Below are the code and all the weights of a small trained network. Each question names an input and a target symbol and asks about switching units off, where a switched-off unit gives its printed mean instead of its output.

import numpy as np


def w(rows, s, z=0):
    codes = np.array(rows[::2]) - 128.0
    scale = np.full(codes.shape[1], s)
    scale[-1] = z or s
    return codes * scale


def norm(h):
    return h / np.sqrt((h * h).mean(-1, keepdims=True) + 1e-5)


def f(y):
    return y / 2 * (1 + np.tanh(0.7978845608 * (y + 0.044715 * y**3)))


def softmax(a):
    e = np.exp(a - a.max(-1, keepdims=True))
    return e / e.sum(-1, keepdims=True)


def log_softmax(a):
    a = a - a.max(-1, keepdims=True)
    return a - np.log(np.exp(a).sum(-1, keepdims=True))


def net(x, mask):
    ids = ['αβεζηθλμξπστφψω'.index(c) for c in x.split()]
    T = len(ids)
    res = E[ids] + P[:T]
    u = 0
    for l in range(3):
        q, k, v = (norm(res) @ M[l].T for M in (Q, K, V))
        z = softmax(np.where(np.tri(T) > 0, q @ k.T / 2**0.5, -1e9)) @ v
        res = res + np.where(mask[u], z, O[l][:, -1]) @ O[l][:, :-1]
        u += 1
        y = f(norm(res) @ A[l][:, :-1].T + A[l][:, -1])
        res = res + np.where(mask[u : u + 8], y, B[l][:, -1]) @ B[l][:, :-1]
        u += 8
    return log_softmax(norm(res)[-1] @ U[:, :-1].T + U[:, -1])


Q, K, V, O, A, B = {}, {}, {}, {}, {}, {}
E = w([
[83,98,160,125],'α',
[85,91,167,115],'β',
[169,181,121,76],'ε',
[173,199,118,66],'ζ',
[138,125,114,154],'η',
[171,202,113,65],'θ',
[182,254,102,53],'λ',
[112,67,128,144],'μ',
[157,141,128,46],'ξ',
[93,64,144,110],'π',
[131,73,137,143],'σ',
[130,73,136,143],'τ',
[70,76,165,136],'φ',
[106,175,155,198],'ψ',
[128,88,136,145],'ω',
],0.0013)
P = w([
[173,147,74,158],'0',
[213,123,162,151],'1',
[157,125,28,120],'2',
[127,142,136,114],'3',
[223,109,165,167],'4',
[26,82,106,112],'5',
[127,140,135,113],'6',
[223,98,163,168],'7',
[25,19,149,96],'8',
[125,148,138,116],'9',
[215,88,251,133],'10',
[32,20,186,51],'11',
],0.0019)
Q[0] = w([
[127,142,187,174],'L0H0',
[111,71,103,2],'L0H0',
],0.0041)
K[0] = w([
[178,197,167,192],'L0H0',
[4,42,147,19],'L0H0',
],0.0034)
V[0] = w([
[6,113,52,204],'L0H0',
[58,57,30,37],'L0H0',
],0.0011)
O[0] = w([
[4,124,200,163,99],'L0H0',
[62,155,29,106,2],'L0H0',
],0.0019,0.0004)
A[0] = w([
[219,72,155,146,147],'L0N0',
[116,86,201,55,251],'L0N1',
[210,193,110,114,78],'L0N2',
[200,130,190,228,102],'L0N3',
[29,96,153,164,95],'L0N4',
[166,135,157,66,134],'L0N5',
[163,5,168,234,157],'L0N6',
[242,186,91,150,100],'L0N7',
],0.0024,0.0027)
B[0] = w([
[54,160,135,58,172],'L0N0',
[167,244,33,162,255],'L0N1',
[74,52,215,146,110],'L0N2',
[135,96,82,5,158],'L0N3',
[189,58,154,159,132],'L0N4',
[25,155,113,219,139],'L0N5',
[183,223,179,94,205],'L0N6',
[42,79,211,118,132],'L0N7',
],0.0019,0.0023)
Q[1] = w([
[211,129,220,58],'L1H0',
[253,176,203,92],'L1H0',
],0.005)
K[1] = w([
[27,38,54,150],'L1H0',
[2,1,81,212],'L1H0',
],0.0041)
V[1] = w([
[156,94,149,225],'L1H0',
[176,4,154,110],'L1H0',
],0.0031)
O[1] = w([
[115,246,102,156,104],'L1H0',
[146,121,21,254,3],'L1H0',
],0.0028,0.0017)
A[1] = w([
[230,190,113,253,108],'L1N0',
[130,124,171,46,162],'L1N1',
[8,30,13,60,247],'L1N2',
[159,153,180,159,106],'L1N3',
[201,210,188,132,113],'L1N4',
[99,106,67,140,62],'L1N5',
[41,136,31,62,190],'L1N6',
[63,198,105,137,104],'L1N7',
],0.0033,0.0012)
B[1] = w([
[83,157,4,104,113],'L1N0',
[101,137,61,187,254],'L1N1',
[237,46,25,33,224],'L1N2',
[131,90,136,68,151],'L1N3',
[142,67,90,119,254],'L1N4',
[184,94,173,88,84],'L1N5',
[222,35,74,81,190],'L1N6',
[188,41,199,104,135],'L1N7',
],0.0029,0.0018)
Q[2] = w([
[127,57,118,171],'L2H0',
[50,3,104,151],'L2H0',
],0.0039)
K[2] = w([
[143,76,38,107],'L2H0',
[116,14,2,95],'L2H0',
],0.0035)
V[2] = w([
[251,36,55,174],'L2H0',
[165,122,119,35],'L2H0',
],0.0015)
O[2] = w([
[117,246,234,18,1],'L2H0',
[47,224,78,244,206],'L2H0',
],0.0011,0.00088)
A[2] = w([
[127,188,165,199,22],'L2N0',
[90,177,122,109,158],'L2N1',
[131,189,167,221,36],'L2N2',
[22,194,30,217,117],'L2N3',
[181,19,3,112,4],'L2N4',
[172,43,246,111,176],'L2N5',
[39,202,205,124,61],'L2N6',
[131,55,223,126,184],'L2N7',
],0.0033,0.0013)
B[2] = w([
[185,103,101,92,132],'L2N0',
[131,171,137,191,175],'L2N1',
[160,95,105,69,147],'L2N2',
[21,154,113,171,198],'L2N3',
[148,22,122,128,248],'L2N4',
[2,151,151,71,174],'L2N5',
[172,44,124,163,192],'L2N6',
[34,169,149,104,148],'L2N7',
],0.0033,0.0013)
U = w([
[244,4,24,27,252],'α',
[213,13,83,21,204],'β',
[17,24,200,24,139],'ε',
[28,189,233,28,202],'ζ',
[209,235,47,151,17],'η',
[65,238,187,29,4],'θ',
[31,48,233,229,195],'λ',
[51,215,4,227,81],'μ',
[67,233,213,23,84],'ξ',
[208,228,40,229,10],'π',
[31,189,37,189,4],'σ',
[55,224,20,156,4],'τ',
[223,230,33,229,98],'φ',
[244,236,242,81,210],'ψ',
[156,221,52,223,51],'ω',
],0.0045,0.0039)

Each question gives the input, a string of symbols that net reads in full, and the target symbol t.
The units are the heads (2 rows each of Q, K, V and O) and the neurons (one row each of A and B). Each row of codes is followed by its name. A weight is (code - 128) times the scale printed after its matrix; where a second scale follows, it is the last column's (O, A, B and U).
mask holds one flag per unit, layer by layer, with each layer's heads first. A switched-off unit (its flag False) gives its mean, the last column of its rows in O or B, instead of its output. The means were averaged over made-up inputs and are rounded, as every weight is.
A unit's drop is (log p(t) with every unit on - log p(t) with that unit switched off) / (log p(t) with every unit on - log p(t) with every unit switched off).
The circuit of an input: a set's keep is (log p(t) with only the set's units on - log p(t) with every unit switched off) / (log p(t) with every unit on - log p(t) with every unit switched off). Starting from the 12 units with the biggest drops (on a tie, the unit counted first), units are removed one at a time, each time the one whose removal leaves the highest keep (on an exact tie, the one counted first), for as long as the keep stays at least 0.8.
circuit, biggest first: the units of the circuit, biggest drop first
unit that matters most: the unit with the biggest drop
k most important neurons: the k neurons with the biggest drops, biggest first
top k neurons in layer l: the k neurons of layer l with the biggest drops, biggest first
drop of u: that unit's drop, to one decimal
input ψ ψ ψ λ θ ψ ψ, target λ: circuit, biggest first => L1N2, L2N6
input ζ ψ ψ φ β ψ θ π, target ψ: circuit, biggest first => L0N6, L2N4, L1N2
input ψ ζ π θ σ φ ψ ψ ψ π φ, target ψ: 4 most important neurons => L0N6, L0N1, L0N4, L2N4
input α α θ θ ω ψ, target α: circuit, biggest first => L1N2
input φ ω ζ ζ φ ψ ψ ζ ψ ψ σ, target ψ: top 2 neurons in layer 1 => L1N6, L1N7
input α ξ ψ ψ α, target ψ: top 2 neurons in layer 2 => L2N4, L2N3
input ψ β ψ ψ φ ψ λ, target ψ: 2 most important neurons => L1N7, L2N3
input τ β ψ ψ θ, target ψ: 2 most important neurons => L0N4, L2N4
input ε π β λ ψ ψ ζ ψ, target ψ: 2 most important neurons => L0N6, L2N4
input ζ ψ ψ φ ψ, target ψ: 2 most important neurons => L0N4, L0N6
input ε β ψ φ μ, target ψ: top 4 neurons in layer 0 => L0N6, L0N4, L0N1, L0N3
input ω π π ζ ω ψ, target α: 3 most important neurons => L1N2, L0N7, L0N2
input φ η ψ ξ ξ, target ψ: 2 most important neurons => L0N1, L0N0
input φ ψ ε ψ φ ψ π α, target ψ: unit that matters most => L0N4
input ψ ψ ψ ω ω, target ψ: 3 most important neurons => L0N6, L0N4, L0N1
input ε ξ φ τ ζ ψ ψ ε ψ ω μ, target ψ: top 2 neurons in layer 2 => L2N4, L2N6
input θ φ η η ζ ψ ψ, target λ: 3 most important neurons => L1N2, L2N6, L1N0
input ψ θ ψ λ, target ψ: top 3 neurons in layer 2 => L2N3, L2N4, L2N6
input ψ φ π σ μ ψ ζ β, target ψ: 2 most important neurons => L0N6, L2N4
input η α ψ ψ ζ, target ψ: unit that matters most => L0N4
input φ σ ω φ ω ψ μ φ, target ψ: 2 most important neurons => L0N6, L2N4
input β π ψ ζ ζ, target ψ: top 2 neurons in layer 2 => L2N4, L2N6
input ζ φ ψ ξ π, target ψ: drop of L1N7 => 0.3
input φ ψ ψ ξ ε, target ψ: drop of L0N4 => 0.4
input ε ζ ψ ψ ψ ψ ψ ε, target ψ: drop of L0N6 => 0.2
input μ ξ ψ π ψ ψ ψ β, target ψ: drop of L0N4 => 0.2
input ξ ξ ψ σ ω, target ψ: unit that matters most => L0N6
